Below is a small trained network, with its code and all its weights. Each question gives an input and a target symbol and asks what happens when units are switched off, that is, made to give their printed mean instead of their output.

import numpy as np


def w(rows, s, z=0):
    codes = np.array(rows[::2]) - 128.0
    scale = np.full(codes.shape[1], s)
    scale[-1] = z or s
    return codes * scale


def norm(h):
    return h / np.sqrt((h * h).mean(-1, keepdims=True) + 1e-5)


def f(y):
    return np.maximum(y, 0)


def softmax(a):
    e = np.exp(a - a.max(-1, keepdims=True))
    return e / e.sum(-1, keepdims=True)


def log_softmax(a):
    a = a - a.max(-1, keepdims=True)
    return a - np.log(np.exp(a).sum(-1, keepdims=True))


def net(x, mask):
    ids = ['αβγεηθλμπτφψω'.index(c) for c in x.split()]
    T = len(ids)
    res = E[ids] + P[:T]
    u = 0
    for l in range(2):
        q, k, v = (norm(res) @ M[l].T for M in (Q, K, V))
        z = softmax(np.where(np.tri(T) > 0, q @ k.T / 3**0.5, -1e9)) @ v
        res = res + np.where(mask[u], z, O[l][:, -1]) @ O[l][:, :-1]
        u += 1
        y = f(norm(res) @ A[l][:, :-1].T + A[l][:, -1])
        res = res + np.where(mask[u : u + 8], y, B[l][:, -1]) @ B[l][:, :-1]
        u += 8
    return log_softmax(norm(res)[-1] @ U[:, :-1].T + U[:, -1])


Q, K, V, O, A, B = {}, {}, {}, {}, {}, {}
E = w([
[109,3,117,156,143,119,112,164,171,157,170,92],'α',
[65,111,96,128,134,91,159,110,66,74,154,125],'β',
[132,139,122,112,221,175,122,183,142,80,115,81],'γ',
[125,191,159,57,110,82,137,64,211,147,97,84],'ε',
[133,193,57,202,163,129,129,87,176,139,99,75],'η',
[80,146,80,152,139,139,178,126,87,131,73,150],'θ',
[69,83,147,104,146,132,192,157,95,112,156,154],'λ',
[109,114,86,83,189,117,84,177,118,105,105,103],'μ',
[150,85,175,60,82,198,140,213,77,127,145,52],'π',
[90,142,136,167,162,170,178,145,119,92,155,117],'τ',
[155,114,84,157,78,67,59,94,123,61,142,37],'φ',
[102,173,105,146,96,138,104,148,173,169,40,104],'ψ',
[73,142,77,179,106,108,127,111,117,134,120,103],'ω',
],0.026)
P = w([
[63,120,39,138,78,225,83,102,150,81,163,198],'0',
[107,128,75,152,101,175,54,135,95,120,130,221],'1',
[118,96,43,145,73,159,129,135,131,106,124,192],'2',
[73,116,124,173,116,154,87,89,110,142,111,158],'3',
[101,109,65,148,87,133,157,153,133,116,138,153],'4',
[104,129,124,174,137,115,91,117,88,140,141,164],'5',
[126,115,87,160,104,88,175,172,118,137,141,149],'6',
[55,107,157,184,178,127,140,82,71,145,118,85],'7',
[118,99,93,168,114,81,188,152,123,111,129,108],'8',
[143,139,141,187,163,67,123,135,79,168,139,157],'9',
[137,99,103,174,128,70,222,152,120,137,110,89],'10',
[80,130,136,196,185,68,142,123,47,143,106,67],'11',
[117,137,103,201,151,9,215,222,113,162,146,117],'12',
],0.016)
Q[0] = w([
[114,125,169,114,151,138,87,139,118,88,79,97],'L0H1',
[178,58,149,88,118,245,78,1,130,143,126,150],'L0H1',
[215,119,38,77,63,140,185,177,212,74,158,176],'L0H1',
],0.0078)
K[0] = w([
[154,122,195,216,103,67,167,113,90,172,148,164],'L0H1',
[93,173,127,116,120,201,18,102,126,96,162,254],'L0H1',
[58,96,11,81,46,173,215,150,219,50,124,93],'L0H1',
],0.0071)
V[0] = w([
[86,185,37,151,179,87,121,107,63,139,94,159],'L0H1',
[148,110,112,90,153,223,108,168,45,114,107,75],'L0H1',
[184,252,139,114,84,145,154,75,99,62,84,80],'L0H1',
],0.012)
O[0] = w([
[137,128,82,111,100,96,169,170,181,147,253,175,248],'L0H1',
[122,196,111,116,102,158,172,207,45,120,121,24,172],'L0H1',
[45,185,230,122,105,98,110,188,138,16,143,141,88],'L0H1',
],0.014,0.011)
A[0] = w([
[90,171,138,120,151,137,186,125,170,139,106,126,189],'L0N1',
[137,142,117,119,80,73,86,80,200,138,109,75,185],'L0N2',
[170,106,184,116,89,183,94,176,187,193,144,84,165],'L0N3',
[102,162,99,174,196,131,149,130,134,115,124,119,88],'L0N4',
[137,108,117,2,195,170,151,183,153,122,111,131,133],'L0N5',
[81,99,97,130,205,134,111,81,141,152,90,136,254],'L0N6',
[153,159,175,42,113,200,155,111,183,134,67,77,122],'L0N7',
[159,160,150,82,139,192,109,59,193,114,71,91,156],'L0N8',
],0.013,0.0072)
B[0] = w([
[138,164,94,78,116,92,112,153,90,166,164,172,248],'L0N1',
[152,140,45,73,181,130,74,156,36,67,117,164,253],'L0N2',
[70,22,50,122,103,96,170,215,174,154,151,147,204],'L0N3',
[37,125,63,180,135,80,95,133,133,174,147,150,202],'L0N4',
[81,137,101,139,109,116,74,121,80,143,155,226,242],'L0N5',
[104,77,135,169,83,81,245,111,150,89,84,183,230],'L0N6',
[55,168,94,151,154,83,141,149,79,101,112,143,166],'L0N7',
[93,104,141,69,132,150,116,112,44,128,86,217,157],'L0N8',
],0.012,0.0066)
Q[1] = w([
[125,80,150,1,71,205,84,109,198,93,182,94],'L1H1',
[78,110,86,66,185,153,97,124,160,148,148,81],'L1H1',
[106,138,123,129,172,76,187,176,118,120,163,175],'L1H1',
],0.0087)
K[1] = w([
[88,110,132,118,8,254,94,124,141,137,194,164],'L1H1',
[147,212,126,161,89,128,146,86,102,129,152,114],'L1H1',
[147,173,97,130,169,21,142,90,152,88,127,100],'L1H1',
],0.011)
V[1] = w([
[131,140,190,76,113,196,194,173,96,189,140,206],'L1H1',
[148,159,135,226,161,163,157,113,127,110,181,122],'L1H1',
[78,247,94,140,163,93,171,102,186,162,44,160],'L1H1',
],0.015)
O[1] = w([
[51,143,96,64,192,184,127,59,182,89,100,51,38],'L1H1',
[160,145,86,182,100,253,149,219,181,103,134,128,18],'L1H1',
[119,87,187,76,151,131,190,208,189,209,137,172,253],'L1H1',
],0.017,0.0045)
A[1] = w([
[118,133,98,151,119,105,130,154,144,145,106,138,168],'L1N1',
[155,140,129,170,89,92,124,107,59,125,138,130,140],'L1N2',
[143,50,114,203,149,173,131,156,156,157,123,132,162],'L1N3',
[120,108,161,152,133,117,107,135,50,184,39,124,157],'L1N4',
[214,68,231,196,247,222,5,31,218,177,57,40,2],'L1N5',
[77,141,110,114,120,158,135,134,139,125,158,145,162],'L1N6',
[144,91,146,114,125,109,143,154,92,159,143,85,147],'L1N7',
[172,106,122,146,120,114,105,40,133,134,70,123,85],'L1N8',
],0.019,0.017)
B[1] = w([
[94,120,155,145,118,135,97,109,112,112,117,109,254],'L1N1',
[154,90,146,117,155,132,130,158,126,98,128,107,197],'L1N2',
[92,164,115,154,125,112,170,123,114,131,105,122,207],'L1N3',
[156,156,149,108,129,124,164,103,140,98,108,82,186],'L1N4',
[219,252,218,197,218,59,175,179,209,36,37,215,128],'L1N5',
[164,117,177,113,145,123,129,115,130,130,115,125,234],'L1N6',
[96,149,126,118,126,97,159,126,105,145,132,104,200],'L1N7',
[157,105,160,125,121,108,166,179,96,81,121,167,135],'L1N8',
],0.025,0.016)
U = w([
[172,101,171,55,87,206,209,195,171,123,146,199,98],'α',
[22,62,239,146,113,122,61,99,216,61,30,114,254],'β',
[145,99,173,176,103,120,98,135,59,73,103,142,14],'γ',
[126,253,203,125,133,146,152,114,184,66,48,70,250],'ε',
[35,126,99,139,240,171,106,170,123,91,87,137,50],'η',
[77,180,147,68,78,124,137,172,69,148,114,52,6],'θ',
[214,71,126,108,157,208,186,90,91,192,12,181,233],'λ',
[80,117,166,86,165,76,128,81,104,129,145,163,99],'μ',
[92,61,67,176,192,101,150,108,132,159,39,103,2],'π',
[129,133,94,132,86,138,158,164,140,166,154,214,229],'τ',
[175,160,1,84,111,111,91,111,94,252,164,80,79],'φ',
[127,102,77,74,156,123,174,158,218,107,204,87,56],'ψ',
[75,207,81,152,53,105,91,47,123,119,180,125,194],'ω',
],0.0089,0.0019)

Each question gives the input, a string of symbols that net reads in full, and the target symbol t.
The units are the heads (3 rows each of Q, K, V and O) and the neurons (one row each of A and B). Each row of codes is followed by its name. A weight is (code - 128) times the scale printed after its matrix; where a second scale follows, it is the last column's (O, A, B and U).
mask holds one flag per unit, layer by layer, with each layer's heads first. A switched-off unit (its flag False) gives its mean, the last column of its rows in O or B, instead of its output. The means were averaged over made-up inputs and are rounded, as every weight is.
A unit's drop is (log p(t) with every unit on - log p(t) with that unit switched off) / (log p(t) with every unit on - log p(t) with every unit switched off).
The circuit of an input: a set's keep is (log p(t) with only the set's units on - log p(t) with every unit switched off) / (log p(t) with every unit on - log p(t) with every unit switched off). Starting from the 12 units with the biggest drops (on a tie, the unit counted first), units are removed one at a time, each time the one whose removal leaves the highest keep (on an exact tie, the one counted first), for as long as the keep stays at least 0.8.
units of the circuit, in order: the units of the circuit, biggest drop first
top k neurons: the k neurons with the biggest drops, biggest first
top k neurons in layer l: the k neurons of layer l with the biggest drops, biggest first
drop of u: that unit's drop, to one decimal
input α τ ψ ψ β α τ π ε φ γ ψ, target γ: units of the circuit, in order	(L1H1; L0N8; L0N5; L0H1)
input ε ε ω φ φ ω μ λ γ β γ, target γ: top neuron in layer 0	(L0N5)
input α ψ ε φ ψ β, target γ: top 2 neurons	(L0N8; L1N2)
input π ε η ψ γ ω γ γ γ φ β γ, target γ: top 2 neurons in layer 0	(L0N8; L0N5)
input τ ψ τ, target ε: units of the circuit, in order	(L1H1; L1N6; L0N3)
input φ π ε ψ τ θ μ φ φ λ, target γ: units of the circuit, in order	(L1H1; L1N2)
input γ π ε η, target θ: top 2 neurons	(L0N7; L0N5)
input τ ψ γ, target η: units of the circuit, in order	(L1H1; L1N7)
input γ η τ θ ω, target τ: top 2 neurons	(L1N4; L1N2)
input ω ψ π γ θ λ, target θ: top 2 neurons	(L1N7; L0N6)
input ψ π ω λ, target ε: units of the circuit, in order	(L0H1; L1N4)
input ψ γ ψ μ φ ω, target γ: units of the circuit, in order	(L1H1; L1N2)
input α ω ε γ ψ, target μ: units of the circuit, in order	(L1H1; L0N2)
input τ ψ β μ β γ γ ψ η β, target τ: top neuron	(L1N4)
input η μ η λ, target τ: units of the circuit, in order	(L1H1; L1N2)
input ψ β β, target ψ: top 2 neurons in layer 1	(L1N1; L1N3)
input μ π ω π θ, target θ: units of the circuit, in order	(L0H1; L0N6)
input ψ γ ψ, target μ: top 3 neurons	(L0N2; L0N1; L1N2)
input γ ω μ, target φ: top 4 neurons	(L0N6; L1N2; L0N5; L1N4)
input ψ π γ ω μ ψ ω ψ μ α γ μ, target λ: units of the circuit, in order	(L0H1)
input η η ψ ω β, target τ: units of the circuit, in order	(L1H1; L1N4)
input α ψ ω ε γ π φ μ φ, target γ: top 2 neurons in layer 1	(L1N2; L1N3)
input γ θ ψ θ, target α: top 2 neurons in layer 1	(L1N6; L1N7)
input β ω μ, target φ: top 2 neurons in layer 1	(L1N2; L1N6)
input ψ ω ψ θ θ ψ η μ, target τ: top 2 neurons in layer 0	(L0N5; L0N3)
input γ α γ λ ω η λ μ τ α γ γ, target λ: drop of L0N8	0.1
input α ε π θ η γ μ, target τ: drop of L0N5	0.2
input α π μ ψ, target ε: drop of L0H1	1.5
input η β η η θ ω ε θ ω γ α γ τ, target π: units of the circuit, in order	(L0H1)
